Below is a small trained network, with its code and all its weights. Each question gives an input and a class and asks what happens when units are switched off, that is, made to give their printed mean instead of their output.

import numpy as np


def w(rows, s, z=0):
    codes = np.array(rows[::2]) - 128.0
    scale = np.full(codes.shape[1], s)
    scale[-1] = z or s
    return codes * scale


def norm(h):
    return h / np.sqrt((h * h).mean(-1, keepdims=True) + 1e-5)


def f(y):
    return np.maximum(y, 0)


def log_softmax(a):
    a = a - a.max(-1, keepdims=True)
    return a - np.log(np.exp(a).sum(-1, keepdims=True))


def net(x, mask):
    res = np.array(x, float).reshape(1, 6) / 4 @ E
    u = 0
    for l in range(2):
        y = f(norm(res) @ A[l][:, :-1].T + A[l][:, -1])
        res = res + np.where(mask[u : u + 11], y, B[l][:, -1]) @ B[l][:, :-1]
        u += 11
    return log_softmax(norm(res)[-1] @ U[:, :-1].T + U[:, -1])


A, B = {}, {}
E = w([
[130,128,132,126,127,129,131,131,127,124,130,128],'x0',
[149,131,190,109,179,92,108,116,135,90,50,134],'x1',
[109,116,130,7,101,162,79,63,130,127,124,162],'x2',
[133,127,132,129,124,122,128,125,125,133,128,135],'x3',
[128,128,128,127,131,126,126,129,124,128,130,129],'x4',
[64,209,136,137,140,90,130,134,152,106,146,218],'x5',
],0.017)
A[0] = w([
[114,125,92,127,116,133,154,120,126,147,154,128,109],'0.n0',
[125,129,64,168,112,129,153,141,114,168,179,125,116],'0.n1',
[130,91,128,54,90,182,77,85,143,117,120,139,91],'0.n2',
[148,146,185,125,153,97,96,125,134,93,7,119,144],'0.n3',
[137,90,115,126,101,167,136,133,119,151,156,66,91],'0.n4',
[101,129,83,100,83,164,88,107,109,162,164,136,69],'0.n5',
[67,209,139,159,146,96,144,141,156,118,145,173,83],'0.n6',
[122,155,131,134,147,128,125,125,151,101,107,150,73],'0.n7',
[170,107,141,137,135,123,125,105,142,122,101,111,57],'0.n8',
[61,170,118,71,105,142,82,106,150,103,127,215,2],'0.n9',
[148,106,108,158,148,115,140,154,148,129,108,73,117],'0.n10',
],0.012,0.0072)
B[0] = w([
[131,121,149,144,207,106,107,137,135,100,109,147,176],'0.n0',
[68,180,152,79,135,121,174,122,108,170,48,68,224],'0.n1',
[114,126,63,150,100,144,63,252,120,197,32,100,248],'0.n2',
[132,100,158,134,255,90,105,99,103,87,83,137,238],'0.n3',
[208,169,98,117,202,158,155,103,158,176,120,185,205],'0.n4',
[174,93,87,152,130,135,83,96,154,4,178,159,221],'0.n5',
[169,126,74,148,75,178,76,224,131,101,60,176,234],'0.n6',
[175,159,113,138,143,137,139,134,151,163,129,152,150],'0.n7',
[93,136,149,91,95,149,140,162,106,87,125,50,153],'0.n8',
[115,142,198,94,168,67,215,43,136,175,238,101,230],'0.n9',
[152,125,203,149,116,110,131,62,116,113,209,118,187],'0.n10',
],0.0088,0.011)
A[1] = w([
[150,159,89,147,90,168,187,158,112,194,131,104,106],'1.n0',
[147,130,152,142,146,144,169,82,164,117,139,95,70],'1.n1',
[145,137,158,143,147,131,193,55,119,118,150,59,53],'1.n2',
[80,181,111,155,7,121,137,161,157,134,193,133,96],'1.n3',
[133,86,114,88,88,174,117,122,137,119,114,124,98],'1.n4',
[128,142,92,174,133,114,133,160,127,101,104,160,73],'1.n5',
[153,101,105,129,70,147,118,135,157,183,212,132,154],'1.n6',
[142,29,166,137,114,111,102,130,111,100,117,76,41],'1.n7',
[140,113,115,167,37,183,117,151,123,145,145,124,110],'1.n8',
[97,88,141,118,186,106,106,103,106,58,75,154,2],'1.n9',
[60,118,118,131,112,121,139,85,127,139,169,126,69],'1.n10',
],0.012,0.0053)
B[1] = w([
[105,152,131,133,51,154,152,153,170,200,128,177,253],'1.n0',
[144,111,150,146,112,99,161,139,77,135,173,142,177],'1.n1',
[158,128,183,127,124,116,151,76,107,176,207,149,213],'1.n2',
[61,53,148,99,107,157,128,129,64,117,126,44,254],'1.n3',
[146,157,112,164,175,126,127,132,129,83,109,110,194],'1.n4',
[108,112,109,152,138,149,126,150,125,84,65,104,202],'1.n5',
[174,111,122,173,80,140,141,115,145,76,163,163,241],'1.n6',
[94,101,124,118,146,91,78,132,68,93,121,80,196],'1.n7',
[111,146,75,117,94,170,100,140,193,162,129,124,181],'1.n8',
[113,151,75,147,5,160,159,142,161,165,192,116,239],'1.n9',
[121,102,155,128,139,111,180,107,110,65,130,142,172],'1.n10',
],0.012,0.0066)
U = w([
[192,150,155,186,71,170,217,102,120,226,206,134,114],'0',
[213,115,10,127,71,209,76,119,195,144,137,125,153],'1',
[36,150,102,159,55,187,164,202,127,143,84,112,240],'2',
[77,118,120,67,86,133,154,58,144,52,251,165,184],'3',
[195,77,208,191,191,67,124,76,43,100,163,51,2],'4',
[142,86,112,88,182,130,51,125,86,156,7,40,204],'5',
[157,171,148,227,177,103,134,186,148,23,54,186,14],'6',
[88,202,189,49,213,42,109,57,185,131,127,188,106],'7',
],0.015,0.0013)

Each question gives the input, the list of numbers given to net, and the class t.
The units are the neurons (one row each of A and B). Each row of codes is followed by its name. A weight is (code - 128) times the scale printed after its matrix; where a second scale follows, it is the last column's (A, B and U).
mask holds one flag per neuron, layer by layer. A switched-off neuron (its flag False) gives its mean, the last column of its row in B, instead of its output. The means were averaged over made-up inputs and are rounded, as every weight is.
A unit's drop is (log p(t) with every unit on - log p(t) with that unit switched off) / (log p(t) with every unit on - log p(t) with every unit switched off).
The circuit of an input: a set's keep is (log p(t) with only the set's units on - log p(t) with every unit switched off) / (log p(t) with every unit on - log p(t) with every unit switched off). Starting from the 12 units with the biggest drops (on a tie, the unit counted first), units are removed one at a time, each time the one whose removal leaves the highest keep (on an exact tie, the one counted first), for as long as the keep stays at least 0.8.
units of the circuit, in order: the units of the circuit, biggest drop first
most important unit: the unit with the biggest drop
k most important neurons: the k neurons with the biggest drops, biggest first
top k neurons in layer l: the k neurons of layer l with the biggest drops, biggest first
drop when u is switched off: that unit's drop, to one decimal
input [-7,-6,2,-8,-7,3], class 3: units of the circuit, in order : (0.n9 0.n5)
input [3,-1,-6,7,1,-6], class 0: most important unit : 0.n3
input [5,-6,0,6,-4,-7], class 0: 3 most important neurons : (0.n6 0.n4 0.n1)
input [-7,8,-1,-7,-2,0], class 4: top 2 neurons in layer 0 : (0.n2 0.n6)
input [0,-1,0,5,2,-3], class 0: top 3 neurons in layer 0 : (0.n6 0.n10 0.n3)
input [-1,0,-4,0,-6,-7], class 0: 4 most important neurons : (0.n3 0.n4 0.n5 1.n0)
input [8,2,4,0,3,1], class 7: 2 most important neurons : (0.n9 1.n3)
input [-5,-4,0,5,-5,-3], class 0: top 2 neurons in layer 0 : (0.n6 0.n1)
input [-3,7,0,2,3,-5], class 4: 3 most important neurons : (0.n6 0.n2 0.n10)
input [-8,0,1,-6,-1,-7], class 1: 3 most important neurons : (0.n9 0.n3 0.n4)
input [7,-4,1,-7,-2,3], class 3: 2 most important neurons : (0.n9 0.n2)
input [-7,-3,0,3,7,-3], class 0: 4 most important neurons : (0.n6 0.n3 0.n1 0.n2)
input [-2,-8,-7,8,-1,1], class 2: 3 most important neurons : (0.n9 0.n3 1.n3)
input [-1,-8,3,-6,-7,2], class 3: most important unit : 0.n5
input [-7,-4,1,-3,-2,3], class 3: 3 most important neurons : (0.n9 0.n2 0.n5)
input [8,-5,0,-6,-8,-3], class 0: 3 most important neurons : (0.n6 0.n1 0.n2)
input [-2,7,-8,-5,-1,-1], class 4: 2 most important neurons : (0.n10 0.n2)
input [4,8,-2,6,2,-7], class 4: drop when 0.n2 is switched off : 0.1
input [5,-2,0,-8,7,-5], class 0: drop when 0.n6 is switched off : 1.0
input [-1,-3,2,-5,-7,2], class 3: most important unit : 0.n9
